Below is a small trained network, with its code and all its weights. Each question gives an input and a target symbol and asks what happens when units are switched off, that is, made to give their printed mean instead of their output.

import numpy as np


def w(rows, s, z=0):
    codes = np.array(rows[::2]) - 128.0
    scale = np.full(codes.shape[1], s)
    scale[-1] = z or s
    return codes * scale


def norm(h):
    return h / np.sqrt((h * h).mean(-1, keepdims=True) + 1e-5)


def f(y):
    return np.maximum(y, 0)


def softmax(a):
    e = np.exp(a - a.max(-1, keepdims=True))
    return e / e.sum(-1, keepdims=True)


def log_softmax(a):
    a = a - a.max(-1, keepdims=True)
    return a - np.log(np.exp(a).sum(-1, keepdims=True))


def net(x, mask):
    ids = ['αβγλμπστψω'.index(c) for c in x.split()]
    T = len(ids)
    res = E[ids] + P[:T]
    q, k, v = (norm(res) @ M[0].T for M in (Q, K, V))
    z = softmax(np.where(np.tri(T) > 0, q @ k.T / 4**0.5, -1e9)) @ v
    res = res + np.where(mask[0], z, O[0][:, -1]) @ O[0][:, :-1]
    y = f(norm(res) @ A[0][:, :-1].T + A[0][:, -1])
    res = res + np.where(mask[1:9], y, B[0][:, -1]) @ B[0][:, :-1]
    return log_softmax(norm(res)[-1] @ U[:, :-1].T + U[:, -1])


Q, K, V, O, A, B = {}, {}, {}, {}, {}, {}
E = w([
[107,103,252,74,81],'α',
[137,130,187,177,73],'β',
[42,146,149,136,50],'γ',
[187,51,232,31,146],'λ',
[148,99,178,34,102],'μ',
[229,74,213,138,122],'π',
[202,172,78,141,75],'σ',
[163,173,99,143,60],'τ',
[137,134,48,79,101],'ψ',
[175,137,143,131,85],'ω',
],0.012)
P = w([
[167,197,107,82,27],'0',
[93,2,48,169,53],'1',
[145,224,125,51,98],'2',
[78,22,78,113,75],'3',
[131,230,139,36,152],'4',
[32,23,141,124,39],'5',
],0.0092)
Q[0] = w([
[135,69,90,169,150],'head 1',
[153,199,143,168,178],'head 1',
[65,80,90,212,251],'head 1',
[192,185,136,205,182],'head 1',
],0.021)
K[0] = w([
[174,189,125,177,102],'head 1',
[124,39,112,85,29],'head 1',
[254,84,137,208,4],'head 1',
[118,66,102,73,3],'head 1',
],0.017)
V[0] = w([
[49,214,76,121,124],'head 1',
[159,111,10,123,155],'head 1',
[153,208,138,234,124],'head 1',
[248,108,99,68,173],'head 1',
],0.013)
O[0] = w([
[96,90,84,206,120,163],'head 1',
[186,86,47,123,179,2],'head 1',
[114,168,151,216,181,76],'head 1',
[250,109,103,127,97,198],'head 1',
],0.014,0.0066)
A[0] = w([
[85,213,41,138,87,22],'neuron 1',
[147,241,195,114,203,2],'neuron 2',
[24,167,136,149,174,51],'neuron 3',
[82,3,121,221,117,130],'neuron 4',
[100,32,113,86,80,75],'neuron 5',
[27,40,128,211,173,131],'neuron 6',
[92,233,164,143,196,220],'neuron 7',
[143,188,62,126,112,98],'neuron 8',
],0.018,0.003)
B[0] = w([
[72,93,211,98,105,179],'neuron 1',
[121,234,52,197,55,147],'neuron 2',
[181,146,108,80,254,160],'neuron 3',
[138,249,126,65,98,245],'neuron 4',
[65,113,96,199,172,201],'neuron 5',
[172,1,167,248,127,212],'neuron 6',
[138,180,41,48,157,163],'neuron 7',
[87,73,147,160,171,169],'neuron 8',
],0.022,0.012)
U = w([
[76,232,91,91,84,105],'α',
[125,175,1,157,131,94],'β',
[148,151,141,105,220,252],'γ',
[218,127,159,57,116,178],'λ',
[120,59,77,80,47,111],'μ',
[166,181,75,141,86,26],'π',
[138,100,126,161,177,145],'σ',
[18,113,174,137,125,89],'τ',
[81,51,26,154,137,134],'ψ',
[182,142,152,223,93,134],'ω',
],0.012,0.0029)

Each question gives the input, a string of symbols that net reads in full, and the target symbol t.
The units are the heads (4 rows each of Q, K, V and O) and the neurons (one row each of A and B). Each row of codes is followed by its name. A weight is (code - 128) times the scale printed after its matrix; where a second scale follows, it is the last column's (O, A, B and U).
mask holds one flag per unit, heads first, then neurons. A switched-off unit (its flag False) gives its mean, the last column of its rows in O or B, instead of its output. The means were averaged over made-up inputs and are rounded, as every weight is.
A unit's drop is (log p(t) with every unit on - log p(t) with that unit switched off) / (log p(t) with every unit on - log p(t) with every unit switched off).
The circuit of an input: a set's keep is (log p(t) with only the set's units on - log p(t) with every unit switched off) / (log p(t) with every unit on - log p(t) with every unit switched off). Starting from all 9 units, units are removed one at a time, each time the one whose removal leaves the highest keep (on an exact tie, the one counted first), for as long as the keep stays at least 0.8.
units of the circuit, in order: the units of the circuit, biggest drop first
unit that matters most: the unit with the biggest drop
top k neurons: the k neurons with the biggest drops, biggest first
drop of u: that unit's drop, to one decimal
input ψ τ ψ τ ψ ω, target β: units of the circuit, in order : head 1; neuron 4
input γ ω τ, target γ: units of the circuit, in order : neuron 3; head 1
input σ τ τ τ τ γ, target ω: units of the circuit, in order : neuron 6; head 1; neuron 4
input τ τ α π, target τ: top 3 neurons : neuron 4; neuron 6; neuron 5
input τ τ μ β, target ψ: units of the circuit, in order : head 1; neuron 5
input τ γ τ τ τ, target γ: units of the circuit, in order : head 1; neuron 3
input π τ τ τ β, target β: units of the circuit, in order : head 1; neuron 7
input λ τ τ α μ τ, target ψ: units of the circuit, in order : head 1; neuron 5
input τ ψ π τ μ, target μ: units of the circuit, in order : head 1; neuron 4
input τ λ τ λ λ π, target μ: units of the circuit, in order : head 1; neuron 4; neuron 6; neuron 5
input σ λ ψ μ γ α, target σ: units of the circuit, in order : head 1; neuron 6; neuron 3
input γ τ α λ ω ω, target α: units of the circuit, in order : neuron 6
input ω π λ γ, target μ: top 2 neurons : neuron 4; neuron 6
input λ τ ψ ψ, target β: units of the circuit, in order : head 1; neuron 6
input τ λ α λ β α, target γ: top 3 neurons : neuron 3; neuron 7; neuron 6
input τ α ψ β, target β: top 2 neurons : neuron 4; neuron 5
input τ τ λ ψ, target μ: top 3 neurons : neuron 4; neuron 6; neuron 3
input ψ μ τ τ ω, target μ: top 2 neurons : neuron 4; neuron 3
input ω α τ τ π, target α: units of the circuit, in order : head 1; neuron 2
input τ π μ μ, target ψ: unit that matters most : neuron 5
input μ τ μ λ, target ψ: top 2 neurons : neuron 5; neuron 4
input β β τ ψ τ ψ, target ω: units of the circuit, in order : head 1; neuron 6; neuron 4
input τ λ τ τ π τ, target λ: top neuron : neuron 6
input τ τ μ σ β, target μ: drop of neuron 5 : 0.1
input σ λ π, target λ: drop of head 1 : 1.2
input α τ λ μ α τ, target τ: drop of head 1 : 0.7
input τ τ α ψ, target τ: drop of neuron 4 : 0.3
input π ω μ τ ψ γ, target β: top 3 neurons : neuron 4; neuron 5; neuron 1
